Here is a tiny trained network, its code and every weight. The questions are about switching its units off for an input and a target symbol, where a switched-off unit gives its printed mean instead of its output.

import numpy as np


def w(rows, s, z=0):
    codes = np.array(rows[::2]) - 128.0
    scale = np.full(codes.shape[1], s)
    scale[-1] = z or s
    return codes * scale


def f(y):
    return y / 2 * (1 + np.tanh(0.7978845608 * (y + 0.044715 * y**3)))


def softmax(a):
    e = np.exp(a - a.max(-1, keepdims=True))
    return e / e.sum(-1, keepdims=True)


def log_softmax(a):
    a = a - a.max(-1, keepdims=True)
    return a - np.log(np.exp(a).sum(-1, keepdims=True))


def net(x, mask):
    ids = ['αβτφψω'.index(c) for c in x.split()]
    T = len(ids)
    res = E[ids] + P[:T]
    u = 0
    for l in range(2):
        r = res
        for j in range(3):
            rows = slice(2 * j, 2 * j + 2)
            q, k, v = (r @ M[l][rows].T for M in (Q, K, V))
            z = softmax(np.where(np.tri(T) > 0, q @ k.T / 2**0.5, -1e9)) @ v
            o = O[l][rows]
            res = res + np.where(mask[u + j], z, o[:, -1]) @ o[:, :-1]
        u += 3
        y = f(res @ A[l][:, :-1].T + A[l][:, -1])
        res = res + np.where(mask[u : u + 16], y, B[l][:, -1]) @ B[l][:, :-1]
        u += 16
    return log_softmax(res[-1] @ U[:, :-1].T + U[:, -1])


Q, K, V, O, A, B = {}, {}, {}, {}, {}, {}
E = w([
[99,138,99,239,193,85,90],'α',
[41,120,163,252,168,163,156],'β',
[155,10,173,150,31,169,85],'τ',
[148,151,85,29,198,125,2],'φ',
[135,163,139,119,224,120,173],'ψ',
[132,139,163,247,148,87,191],'ω',
],0.013)
P = w([
[146,178,183,133,172,114,143],'0',
[188,91,98,131,182,110,186],'1',
[153,106,120,144,186,112,162],'2',
[69,81,77,177,151,110,77],'3',
[78,166,71,129,132,201,161],'4',
[142,183,69,127,119,150,159],'5',
[92,251,142,142,169,201,137],'6',
],0.014)
Q[0] = w([
[180,129,179,238,156,90,162],'L0H1',
[171,107,186,43,103,38,78],'L0H1',
[114,177,99,96,84,254,157],'L0H2',
[154,48,26,137,117,157,159],'L0H2',
[148,68,105,151,134,110,158],'L0H3',
[155,11,108,44,121,173,144],'L0H3',
],0.009)
K[0] = w([
[102,108,207,90,96,116,102],'L0H1',
[75,201,146,113,151,93,106],'L0H1',
[155,31,36,125,170,116,177],'L0H2',
[250,173,116,107,152,188,227],'L0H2',
[117,159,193,107,148,132,147],'L0H3',
[120,158,146,120,87,166,139],'L0H3',
],0.011)
V[0] = w([
[103,56,198,105,1,204,101],'L0H1',
[164,112,166,91,47,89,164],'L0H1',
[139,155,118,79,125,74,60],'L0H2',
[87,92,175,146,107,137,192],'L0H2',
[52,112,155,196,147,87,89],'L0H3',
[147,80,112,143,77,76,156],'L0H3',
],0.0089)
O[0] = w([
[99,182,136,175,162,27,48,11],'L0H1',
[150,147,68,181,148,146,171,72],'L0H1',
[130,97,181,158,108,57,161,106],'L0H2',
[169,143,43,217,254,145,99,124],'L0H2',
[151,100,210,127,152,148,65,161],'L0H3',
[245,136,122,171,70,151,170,88],'L0H3',
],0.0079,0.012)
A[0] = w([
[84,63,137,99,170,130,127,200],'L0N1',
[85,39,140,97,213,100,157,248],'L0N2',
[106,115,92,143,87,183,126,108],'L0N3',
[93,91,131,113,42,136,167,197],'L0N4',
[146,114,109,50,145,76,61,106],'L0N5',
[182,94,65,130,78,96,168,216],'L0N6',
[218,111,203,95,52,215,61,159],'L0N7',
[126,178,154,69,90,100,118,140],'L0N8',
[232,165,121,192,150,57,185,99],'L0N9',
[143,61,94,102,220,185,155,176],'L0N10',
[70,117,171,25,153,75,82,89],'L0N11',
[124,116,133,173,147,193,107,85],'L0N12',
[124,201,144,253,139,73,129,144],'L0N13',
[56,180,79,172,209,123,158,247],'L0N14',
[138,146,86,68,136,143,168,70],'L0N15',
[84,160,107,39,172,113,109,234],'L0N16',
],0.0077,0.0017)
B[0] = w([
[193,184,227,201,71,139,80,186],'L0N1',
[112,223,204,161,49,117,51,210],'L0N2',
[182,156,117,35,137,150,104,146],'L0N3',
[74,133,132,59,104,89,102,156],'L0N4',
[165,135,62,195,98,85,163,136],'L0N5',
[16,239,79,147,194,131,99,130],'L0N6',
[95,98,202,106,253,98,90,169],'L0N7',
[96,190,151,148,71,173,137,132],'L0N8',
[105,59,190,170,68,124,104,136],'L0N9',
[178,185,140,118,141,143,41,248],'L0N10',
[109,157,130,244,98,105,150,156],'L0N11',
[147,125,89,76,114,79,76,162],'L0N12',
[73,66,237,125,226,176,152,160],'L0N13',
[130,179,16,145,197,151,79,188],'L0N14',
[188,136,149,146,114,174,166,165],'L0N15',
[62,151,119,171,169,199,218,178],'L0N16',
],0.0051,0.014)
Q[1] = w([
[216,171,182,249,53,166,75],'L1H1',
[178,89,127,254,15,109,136],'L1H1',
[215,152,186,156,120,123,77],'L1H2',
[153,188,18,143,103,173,164],'L1H2',
[122,108,191,116,92,219,99],'L1H3',
[137,77,72,149,111,73,204],'L1H3',
],0.0077)
K[1] = w([
[64,117,255,138,155,143,164],'L1H1',
[173,242,199,148,153,126,165],'L1H1',
[96,119,242,60,133,118,140],'L1H2',
[187,148,118,134,64,94,153],'L1H2',
[94,141,116,140,110,86,179],'L1H3',
[227,166,191,88,108,124,88],'L1H3',
],0.0082)
V[1] = w([
[213,23,117,165,176,89,221],'L1H1',
[136,194,60,144,24,212,181],'L1H1',
[170,218,168,13,166,153,129],'L1H2',
[89,216,35,196,139,225,170],'L1H2',
[136,188,97,106,207,75,73],'L1H3',
[171,86,113,175,254,79,153],'L1H3',
],0.0065)
O[1] = w([
[161,67,73,111,153,232,167,13],'L1H1',
[142,123,184,188,89,232,222,85],'L1H1',
[201,113,178,178,43,104,1,249],'L1H2',
[146,173,110,149,48,113,125,160],'L1H2',
[64,99,100,110,79,152,74,161],'L1H3',
[147,66,56,172,83,44,76,123],'L1H3',
],0.0072,0.013)
A[1] = w([
[151,114,150,91,171,147,100,73],'L1N1',
[91,149,115,68,254,216,149,119],'L1N2',
[120,152,198,97,140,193,132,92],'L1N3',
[175,160,188,167,78,130,163,131],'L1N4',
[146,79,163,73,91,172,97,59],'L1N5',
[88,210,144,200,165,51,109,147],'L1N6',
[184,123,158,155,106,150,141,196],'L1N7',
[139,99,107,185,80,34,105,111],'L1N8',
[102,131,109,64,135,112,146,157],'L1N9',
[84,50,122,52,109,87,143,104],'L1N10',
[123,122,168,40,189,104,92,121],'L1N11',
[200,72,104,176,152,226,129,253],'L1N12',
[59,189,99,175,186,128,105,195],'L1N13',
[84,182,160,115,61,72,205,106],'L1N14',
[138,106,137,120,123,194,110,81],'L1N15',
[92,184,108,196,129,97,187,88],'L1N16',
],0.0084,0.0034)
B[1] = w([
[128,113,143,136,134,126,120,160],'L1N1',
[169,155,149,181,93,140,60,146],'L1N2',
[129,62,131,141,95,79,182,231],'L1N3',
[74,105,100,172,98,153,169,225],'L1N4',
[131,98,101,162,96,112,107,176],'L1N5',
[189,114,100,69,73,151,176,249],'L1N6',
[76,107,138,173,164,136,126,187],'L1N7',
[156,167,190,106,131,163,202,183],'L1N8',
[169,94,14,172,66,200,147,126],'L1N9',
[116,216,80,217,140,198,157,135],'L1N10',
[150,69,89,98,56,132,180,191],'L1N11',
[39,115,188,103,205,96,42,154],'L1N12',
[180,144,122,121,105,94,123,206],'L1N13',
[80,166,122,57,171,125,134,162],'L1N14',
[146,146,120,175,100,111,120,154],'L1N15',
[209,3,98,188,140,100,64,139],'L1N16',
],0.0068,0.018)
U = w([
[171,2,82,116,122,115,130,115],'α',
[169,157,89,101,134,137,122,187],'β',
[154,81,76,133,138,145,136,3],'τ',
[105,112,107,96,142,114,146,156],'φ',
[139,102,97,194,114,147,126,121],'ψ',
[113,127,130,114,209,116,94,197],'ω',
],0.0081,0.0026)

Each question gives the input, a string of symbols that net reads in full, and the target symbol t.
The units are the heads (2 rows each of Q, K, V and O) and the neurons (one row each of A and B). Each row of codes is followed by its name. A weight is (code - 128) times the scale printed after its matrix; where a second scale follows, it is the last column's (O, A, B and U).
mask holds one flag per unit, layer by layer, with each layer's heads first. A switched-off unit (its flag False) gives its mean, the last column of its rows in O or B, instead of its output. The means were averaged over made-up inputs and are rounded, as every weight is.
A unit's drop is (log p(t) with every unit on - log p(t) with that unit switched off) / (log p(t) with every unit on - log p(t) with every unit switched off).
The circuit of an input: a set's keep is (log p(t) with only the set's units on - log p(t) with every unit switched off) / (log p(t) with every unit on - log p(t) with every unit switched off). Starting from the 12 units with the biggest drops (on a tie, the unit counted first), units are removed one at a time, each time the one whose removal leaves the highest keep (on an exact tie, the one counted first), for as long as the keep stays at least 0.8.
circuit, biggest first: the units of the circuit, biggest drop first
unit that matters most: the unit with the biggest drop
k most important neurons: the k neurons with the biggest drops, biggest first
which heads matter: for each layer, one digit per head in row order, 1 if its drop is at least 0.15 and else 0, layers parted by /
input α ψ β ψ τ ω, target α: circuit, biggest first : L0H1, L1N6, L1N16, L0N10
input τ β φ ψ β ψ ω, target α: circuit, biggest first : L0H1, L1N16, L1N6, L0N10
input ψ φ ψ α β, target φ: which heads matter : 010 / 101
input β ψ ψ ψ, target β: unit that matters most : L0H2
input ψ α β ψ φ τ β, target β: circuit, biggest first : L1N6, L0N14, L1N13, L1N4
input ω τ ψ ψ ω α, target α: circuit, biggest first : L0H1, L1N6, L0N10, L1N16
input ω τ τ, target ω: which heads matter : 110 / 100
input ω β ω ψ ω φ, target ω: 4 most important neurons : L1N12, L1N6, L0N2, L1N11
input φ ω φ ψ α, target ω: which heads matter : 110 / 110
input β β β ω, target β: which heads matter : 010 / 100
input β τ φ τ, target β: which heads matter : 110 / 100
input α ψ ω β β ω, target ω: 2 most important neurons : L0N2, L1N6
input ω ψ ω φ, target ω: 2 most important neurons : L1N12, L0N5
input β ψ ψ α β ψ α, target α: which heads matter : 101 / 000
input ψ ψ β α ψ ω ψ, target α: which heads matter : 001 / 000
input τ α ψ α φ, target α: which heads matter : 101 / 100
input φ α ω φ, target φ: which heads matter : 011 / 101
input ψ ψ φ, target ψ: unit that matters most : L0H3
input β ψ φ, target β: which heads matter : 011 / 100
input φ ψ ψ ω, target φ: which heads matter : 010 / 000
input α ψ ω ψ ω β, target ω: unit that matters most : L1N12
input ψ β ω ψ ψ β, target ω: which heads matter : 010 / 100
input ψ τ τ ψ τ α β, target α: which heads matter : 100 / 011
input φ β ψ φ β ψ α, target φ: which heads matter : 010 / 000
input ψ ω ψ ψ ψ α, target ω: 3 most important neurons : L1N12, L1N6, L1N11
input α ψ ψ ψ, target α: 3 most important neurons : L1N11, L0N14, L0N7
input β β φ, target β: unit that matters most : L0H2
input ψ β β φ, target ψ: 3 most important neurons : L0N5, L0N11, L0N1
